Below are the code and all the weights of a small trained network. Each question names an input and a class and asks about switching units off, where a switched-off unit gives its printed mean instead of its output.

import numpy as np


def w(rows, s, z=0):
    codes = np.array(rows[::2]) - 128.0
    scale = np.full(codes.shape[1], s)
    scale[-1] = z or s
    return codes * scale


def f(y):
    return y / 2 * (1 + np.tanh(0.7978845608 * (y + 0.044715 * y**3)))


def log_softmax(a):
    a = a - a.max(-1, keepdims=True)
    return a - np.log(np.exp(a).sum(-1, keepdims=True))


def net(x, mask):
    res = np.array(x, float).reshape(1, 4) / 4 @ E
    y = f(res @ A[0][:, :-1].T + A[0][:, -1])
    res = res + np.where(mask, y, B[0][:, -1]) @ B[0][:, :-1]
    return log_softmax(res[-1] @ U[:, :-1].T + U[:, -1])


A, B = {}, {}
E = w([
[145,38,80,131],'x0',
[162,148,123,8],'x1',
[128,130,128,128],'x2',
[233,144,154,147],'x3',
],0.011)
A[0] = w([
[69,107,123,94,53],'neuron 1',
[203,143,110,142,124],'neuron 2',
[112,147,146,191,95],'neuron 3',
[124,100,33,110,205],'neuron 4',
[144,69,107,113,53],'neuron 5',
[129,155,92,123,118],'neuron 6',
[84,136,78,127,186],'neuron 7',
[108,190,135,154,114],'neuron 8',
[133,79,80,136,70],'neuron 9',
[160,147,173,137,151],'neuron 10',
[73,105,104,96,62],'neuron 11',
[149,76,106,118,135],'neuron 12',
[116,179,145,119,95],'neuron 13',
[196,134,129,50,62],'neuron 14',
[98,135,80,127,139],'neuron 15',
[100,104,127,6,19],'neuron 16',
[146,157,89,91,59],'neuron 17',
[122,213,150,123,186],'neuron 18',
[70,113,156,107,128],'neuron 19',
[82,117,123,107,5],'neuron 20',
[179,128,143,136,72],'neuron 21',
[78,146,116,124,107],'neuron 22',
[98,116,146,171,44],'neuron 23',
[134,221,109,68,172],'neuron 24',
[100,156,162,124,138],'neuron 25',
[117,99,139,179,105],'neuron 26',
[141,117,161,179,40],'neuron 27',
],0.016,0.0021)
B[0] = w([
[153,174,53,187,186],'neuron 1',
[151,250,40,249,203],'neuron 2',
[41,153,165,68,206],'neuron 3',
[147,121,129,63,210],'neuron 4',
[138,2,163,118,180],'neuron 5',
[86,91,161,120,131],'neuron 6',
[163,139,81,138,183],'neuron 7',
[158,26,164,67,182],'neuron 8',
[133,66,159,105,188],'neuron 9',
[201,134,113,172,179],'neuron 10',
[135,135,82,167,189],'neuron 11',
[205,45,220,90,183],'neuron 12',
[136,39,210,166,168],'neuron 13',
[43,184,141,149,235],'neuron 14',
[165,160,45,132,160],'neuron 15',
[45,163,161,165,255],'neuron 16',
[61,131,152,163,165],'neuron 17',
[199,27,103,93,215],'neuron 18',
[195,117,59,231,176],'neuron 19',
[142,156,99,241,159],'neuron 20',
[118,171,58,180,172],'neuron 21',
[213,125,89,188,169],'neuron 22',
[60,109,136,96,181],'neuron 23',
[89,71,134,115,232],'neuron 24',
[221,68,140,135,163],'neuron 25',
[55,184,180,96,199],'neuron 26',
[84,220,147,141,185],'neuron 27',
],0.0064,0.0089)
U = w([
[195,232,45,180,82],'0',
[1,207,178,99,63],'1',
[207,91,180,70,94],'2',
[140,190,124,86,254],'3',
],0.009,0.0081)

Each question gives the input, the list of numbers given to net, and the class t.
The units are the neurons (one row each of A and B). Each row of codes is followed by its name. A weight is (code - 128) times the scale printed after its matrix; where a second scale follows, it is the last column's (A, B and U).
mask holds one flag per neuron, in row order. A switched-off neuron (its flag False) gives its mean, the last column of its row in B, instead of its output. The means were averaged over made-up inputs and are rounded, as every weight is.
A unit's drop is (log p(t) with every unit on - log p(t) with that unit switched off) / (log p(t) with every unit on - log p(t) with every unit switched off).
The circuit of an input: a set's keep is (log p(t) with only the set's units on - log p(t) with every unit switched off) / (log p(t) with every unit on - log p(t) with every unit switched off). Starting from the 12 units with the biggest drops (on a tie, the unit counted first), units are removed one at a time, each time the one whose removal leaves the highest keep (on an exact tie, the one counted first), for as long as the keep stays at least 0.8.
circuit, biggest first: the units of the circuit, biggest drop first
unit that matters most: the unit with the biggest drop
k most important neurons: the k neurons with the biggest drops, biggest first
drop of u: that unit's drop, to one decimal
input [-7,1,5,-6], class 2: circuit, biggest first	(neuron 8; neuron 18; neuron 25)
input [-8,6,-3,-7], class 2: circuit, biggest first	(neuron 18; neuron 25)
input [6,6,-1,3], class 1: 2 most important neurons	(neuron 14; neuron 16)
input [5,4,-6,-7], class 0: circuit, biggest first	(neuron 1; neuron 19)
input [-4,-7,0,3], class 1: unit that matters most	neuron 3
input [6,-5,-2,-1], class 2: circuit, biggest first	(neuron 12; neuron 2)
input [-1,5,2,-2], class 1: circuit, biggest first	(neuron 16; neuron 14)
input [-5,-4,8,-6], class 3: 2 most important neurons	(neuron 2; neuron 8)
input [-2,-8,5,6], class 1: 2 most important neurons	(neuron 3; neuron 26)
input [5,6,0,1], class 1: circuit, biggest first	(neuron 14; neuron 16)
input [-2,5,-3,-5], class 0: 3 most important neurons	(neuron 19; neuron 1; neuron 3)
input [3,6,-6,7], class 0: 2 most important neurons	(neuron 2; neuron 21)
input [0,4,-6,8], class 0: drop of neuron 2	0.2
input [-8,3,-2,1], class 2: drop of neuron 25	0.0
input [-8,-3,6,-7], class 2: drop of neuron 8	0.3
input [2,-4,4,2], class 1: unit that matters most	neuron 18
